Below is a small trained network, with its code and all its weights. Each question gives an input and a class and asks what happens when units are switched off, that is, made to give their printed mean instead of their output.

import numpy as np


def w(rows, s, z=0):
    codes = np.array(rows[::2]) - 128.0
    scale = np.full(codes.shape[1], s)
    scale[-1] = z or s
    return codes * scale


def f(y):
    return y / 2 * (1 + np.tanh(0.7978845608 * (y + 0.044715 * y**3)))


def log_softmax(a):
    a = a - a.max(-1, keepdims=True)
    return a - np.log(np.exp(a).sum(-1, keepdims=True))


def net(x, mask):
    res = np.array(x, float).reshape(1, 4) / 4 @ E
    y = f(res @ A[0][:, :-1].T + A[0][:, -1])
    res = res + np.where(mask, y, B[0][:, -1]) @ B[0][:, :-1]
    return log_softmax(res[-1] @ U[:, :-1].T + U[:, -1])


A, B = {}, {}
E = w([
[110,178,124,243,105,253,125,119],'x0',
[212,178,164,106,180,157,202,49],'x1',
[49,168,245,142,119,35,124,51],'x2',
[184,151,82,151,33,76,56,6],'x3',
],0.012)
A[0] = w([
[104,163,147,225,131,172,120,125,4],'neuron 1',
[82,136,200,155,112,107,159,99,16],'neuron 2',
[103,137,114,144,88,117,79,158,158],'neuron 3',
[176,106,27,161,184,150,144,168,121],'neuron 4',
[31,181,211,166,130,89,145,93,156],'neuron 5',
[56,90,157,132,165,142,227,189,68],'neuron 6',
[147,180,104,136,161,98,229,115,2],'neuron 7',
[61,75,92,174,72,116,79,158,130],'neuron 8',
[254,215,183,116,172,176,169,70,135],'neuron 9',
[44,121,103,134,125,113,89,177,21],'neuron 10',
[81,127,156,189,173,165,180,173,101],'neuron 11',
[160,18,131,48,157,52,104,159,197],'neuron 12',
[169,149,157,162,111,87,61,98,138],'neuron 13',
[191,81,50,140,93,149,158,153,27],'neuron 14',
[191,152,69,176,22,96,89,68,51],'neuron 15',
[151,196,121,211,106,194,132,126,105],'neuron 16',
[100,160,211,126,97,101,89,122,10],'neuron 17',
[68,118,127,208,99,183,106,144,203],'neuron 18',
],0.012,0.0077)
B[0] = w([
[126,118,143,63,111,77,226,79,175],'neuron 1',
[136,84,96,147,94,161,173,93,175],'neuron 2',
[154,130,141,174,126,107,134,185,174],'neuron 3',
[157,90,132,162,147,182,114,85,202],'neuron 4',
[168,73,128,148,153,202,71,103,243],'neuron 5',
[26,164,41,140,216,111,142,165,195],'neuron 6',
[120,107,117,160,115,54,228,138,156],'neuron 7',
[178,129,181,174,99,77,145,188,199],'neuron 8',
[207,149,147,180,89,94,150,202,252],'neuron 9',
[162,119,166,195,122,63,238,142,159],'neuron 10',
[79,153,119,115,169,119,132,122,184],'neuron 11',
[151,169,192,74,118,135,125,63,254],'neuron 12',
[125,133,112,127,191,116,108,128,201],'neuron 13',
[122,46,117,118,154,168,151,110,182],'neuron 14',
[60,177,35,140,247,118,151,126,245],'neuron 15',
[134,127,180,70,127,91,126,74,207],'neuron 16',
[129,84,108,128,152,142,166,98,175],'neuron 17',
[149,162,177,88,94,130,90,68,205],'neuron 18',
],0.013,0.019)
U = w([
[88,163,64,132,188,110,162,124,123],'0',
[156,9,112,143,155,183,156,99,112],'1',
[175,132,144,179,125,81,177,169,109],'2',
[141,150,154,41,135,102,165,76,102],'3',
[159,205,162,131,156,194,79,152,251],'4',
[86,156,117,97,84,134,117,138,113],'5',
[112,139,104,112,117,138,131,135,112],'6',
[123,149,101,110,99,145,130,147,114],'7',
],0.016,0.029)

Each question gives the input, the list of numbers given to net, and the class t.
The units are the neurons (one row each of A and B). Each row of codes is followed by its name. A weight is (code - 128) times the scale printed after its matrix; where a second scale follows, it is the last column's (A, B and U).
mask holds one flag per neuron, in row order. A switched-off neuron (its flag False) gives its mean, the last column of its row in B, instead of its output. The means were averaged over made-up inputs and are rounded, as every weight is.
A unit's drop is (log p(t) with every unit on - log p(t) with that unit switched off) / (log p(t) with every unit on - log p(t) with every unit switched off).
The circuit of an input: a set's keep is (log p(t) with only the set's units on - log p(t) with every unit switched off) / (log p(t) with every unit on - log p(t) with every unit switched off). Starting from the 12 units with the biggest drops (on a tie, the unit counted first), units are removed one at a time, each time the one whose removal leaves the highest keep (on an exact tie, the one counted first), for as long as the keep stays at least 0.8.
circuit, biggest first: the units of the circuit, biggest drop first
most important unit: the unit with the biggest drop
top k neurons: the k neurons with the biggest drops, biggest first
drop when u is switched off: that unit's drop, to one decimal
input [4,-8,-7,-8], class 0: most important unit => neuron 6
input [6,-6,8,-7], class 1: top 4 neurons => neuron 5; neuron 15; neuron 2; neuron 17
input [8,5,6,-3], class 3: top 3 neurons => neuron 1; neuron 16; neuron 18
input [6,-5,-4,-1], class 3: circuit, biggest first => neuron 18; neuron 1
input [8,-6,5,-6], class 3: top 2 neurons => neuron 18; neuron 1
input [3,-6,6,-5], class 1: top 4 neurons => neuron 5; neuron 9; neuron 15; neuron 2
input [6,-8,-8,-8], class 0: top 4 neurons => neuron 6; neuron 11; neuron 9; neuron 5
input [-8,-4,-6,-5], class 3: top 2 neurons => neuron 12; neuron 5
input [-1,3,-1,3], class 4: top 3 neurons => neuron 6; neuron 8; neuron 1
input [0,-1,-3,-2], class 4: top 3 neurons => neuron 15; neuron 5; neuron 2
input [6,-8,-7,-3], class 2: top 3 neurons => neuron 8; neuron 10; neuron 5
input [7,1,3,-5], class 3: top 4 neurons => neuron 1; neuron 18; neuron 15; neuron 16
input [4,3,-2,-2], class 3: top 2 neurons => neuron 16; neuron 5
input [4,-7,-8,-8], class 0: top 3 neurons => neuron 6; neuron 11; neuron 5
input [7,-7,-3,6], class 2: most important unit => neuron 8
input [-3,-6,8,8], class 0: top 2 neurons => neuron 15; neuron 13
input [5,5,-4,-1], class 2: top 2 neurons => neuron 9; neuron 12
input [5,-3,6,3], class 1: drop when neuron 5 is switched off => 1.6
input [-6,3,-4,7], class 0: drop when neuron 15 is switched off => 1.8
input [6,1,-3,4], class 3: circuit, biggest first => neuron 16
input [8,7,1,7], class 3: drop when neuron 6 is switched off => 0.9
input [0,-5,2,2], class 2: drop when neuron 8 is switched off => 0.4
